Here is a tiny trained network, its code and every weight. The questions are about switching its units off for an input and a class, where a switched-off unit gives its printed mean instead of its output.

import numpy as np


def w(rows, s, z=0):
    codes = np.array(rows[::2]) - 128.0
    scale = np.full(codes.shape[1], s)
    scale[-1] = z or s
    return codes * scale


def f(y):
    return y / 2 * (1 + np.tanh(0.7978845608 * (y + 0.044715 * y**3)))


def log_softmax(a):
    a = a - a.max(-1, keepdims=True)
    return a - np.log(np.exp(a).sum(-1, keepdims=True))


def net(x, mask):
    res = np.array(x, float).reshape(1, 6) / 4 @ E
    y = f(res @ A[0][:, :-1].T + A[0][:, -1])
    res = res + np.where(mask, y, B[0][:, -1]) @ B[0][:, :-1]
    return log_softmax(res[-1] @ U[:, :-1].T + U[:, -1])


A, B = {}, {}
E = w([
[175,115,209,145,50],'x0',
[87,72,122,157,79],'x1',
[199,205,89,2,129],'x2',
[71,183,161,208,126],'x3',
[80,193,158,143,170],'x4',
[62,150,148,35,148],'x5',
],0.0092)
A[0] = w([
[177,165,184,123,78,216],'n0',
[108,79,99,104,105,211],'n1',
[130,77,171,132,87,254],'n2',
[12,162,64,84,137,216],'n3',
[198,67,205,161,110,166],'n4',
[200,130,153,212,161,206],'n5',
],0.011,0.0056)
B[0] = w([
[44,184,154,66,45,216],'n0',
[181,55,174,93,56,188],'n1',
[60,131,181,137,163,232],'n2',
[223,92,167,130,163,255],'n3',
[23,3,168,140,85,235],'n4',
[66,146,125,127,133,232],'n5',
],0.012,0.0089)
U = w([
[134,152,84,163,114,3],'0',
[74,110,154,86,107,142],'1',
[193,101,5,90,83,55],'2',
[180,161,120,87,197,173],'3',
[106,108,171,79,152,95],'4',
[154,110,173,142,135,181],'5',
[140,236,135,110,106,197],'6',
[67,112,62,187,187,110],'7',
],0.011,0.0052)

Each question gives the input, the list of numbers given to net, and the class t.
The units are the neurons (one row each of A and B). Each row of codes is followed by its name. A weight is (code - 128) times the scale printed after its matrix; where a second scale follows, it is the last column's (A, B and U).
mask holds one flag per neuron, in row order. A switched-off neuron (its flag False) gives its mean, the last column of its row in B, instead of its output. The means were averaged over made-up inputs and are rounded, as every weight is.
A unit's drop is (log p(t) with every unit on - log p(t) with that unit switched off) / (log p(t) with every unit on - log p(t) with every unit switched off).
The circuit of an input: a set's keep is (log p(t) with only the set's units on - log p(t) with every unit switched off) / (log p(t) with every unit on - log p(t) with every unit switched off). Starting from all 6 units, units are removed one at a time, each time the one whose removal leaves the highest keep (on an exact tie, the one counted first), for as long as the keep stays at least 0.8.
units of the circuit, in order: the units of the circuit, biggest drop first
most important unit: the unit with the biggest drop
k most important neurons: the k neurons with the biggest drops, biggest first
drop when u is switched off: that unit's drop, to one decimal
input [1,-8,-4,4,2,-3], class 7: units of the circuit, in order -> (n1; n3)
input [0,1,-6,7,1,-1], class 7: units of the circuit, in order -> (n0; n1)
input [-2,-2,0,7,2,-4], class 7: units of the circuit, in order -> (n1)
input [3,-8,7,-4,0,-5], class 6: units of the circuit, in order -> (n0; n4)
input [3,-1,4,0,0,-8], class 1: 2 most important neurons -> (n4; n0)
input [-1,8,5,1,1,6], class 3: units of the circuit, in order -> (n4; n3)
input [5,-7,6,-7,8,4], class 6: units of the circuit, in order -> (n0; n4)
input [-3,-6,-7,7,-4,5], class 3: units of the circuit, in order -> (n4; n3; n0)
input [-8,1,-4,-1,-4,-2], class 5: units of the circuit, in order -> (n1; n3; n0)
input [-1,5,5,-3,-3,-4], class 2: units of the circuit, in order -> (n4; n5; n2)
input [0,5,-1,6,2,5], class 5: units of the circuit, in order -> (n3; n0)
input [-4,-8,-1,-5,6,-8], class 7: units of the circuit, in order -> (n3; n1)
input [-6,3,1,4,8,-1], class 3: units of the circuit, in order -> (n3; n4)
input [4,-1,-8,5,7,8], class 5: most important unit -> n3
input [-6,-5,1,-2,-7,4], class 2: 2 most important neurons -> (n2; n1)
input [2,-2,-4,1,-2,6], class 5: units of the circuit, in order -> (n0; n5)
input [4,-5,-8,6,5,4], class 7: 2 most important neurons -> (n1; n0)
input [-3,0,-5,-4,5,-4], class 7: 2 most important neurons -> (n0; n3)
input [0,-3,8,-2,-4,5], class 3: 3 most important neurons -> (n4; n3; n5)
input [-5,5,-2,7,6,7], class 5: units of the circuit, in order -> (n3)
input [-1,-3,-7,-1,5,-3], class 7: 2 most important neurons -> (n0; n1)
input [-6,6,7,-3,5,0], class 3: 2 most important neurons -> (n3; n4)
input [5,-1,6,5,6,7], class 6: 2 most important neurons -> (n4; n0)
input [-6,6,-7,-1,4,8], class 5: drop when n3 is switched off -> 0.4
input [0,-7,-8,8,-4,0], class 7: drop when n0 is switched off -> 0.2
input [-8,-1,-7,2,-7,6], class 5: drop when n1 is switched off -> 0.1
input [2,1,1,3,7,2], class 6: drop when n4 is switched off -> 0.6
input [-2,-4,-8,2,-2,0], class 7: most important unit -> n0
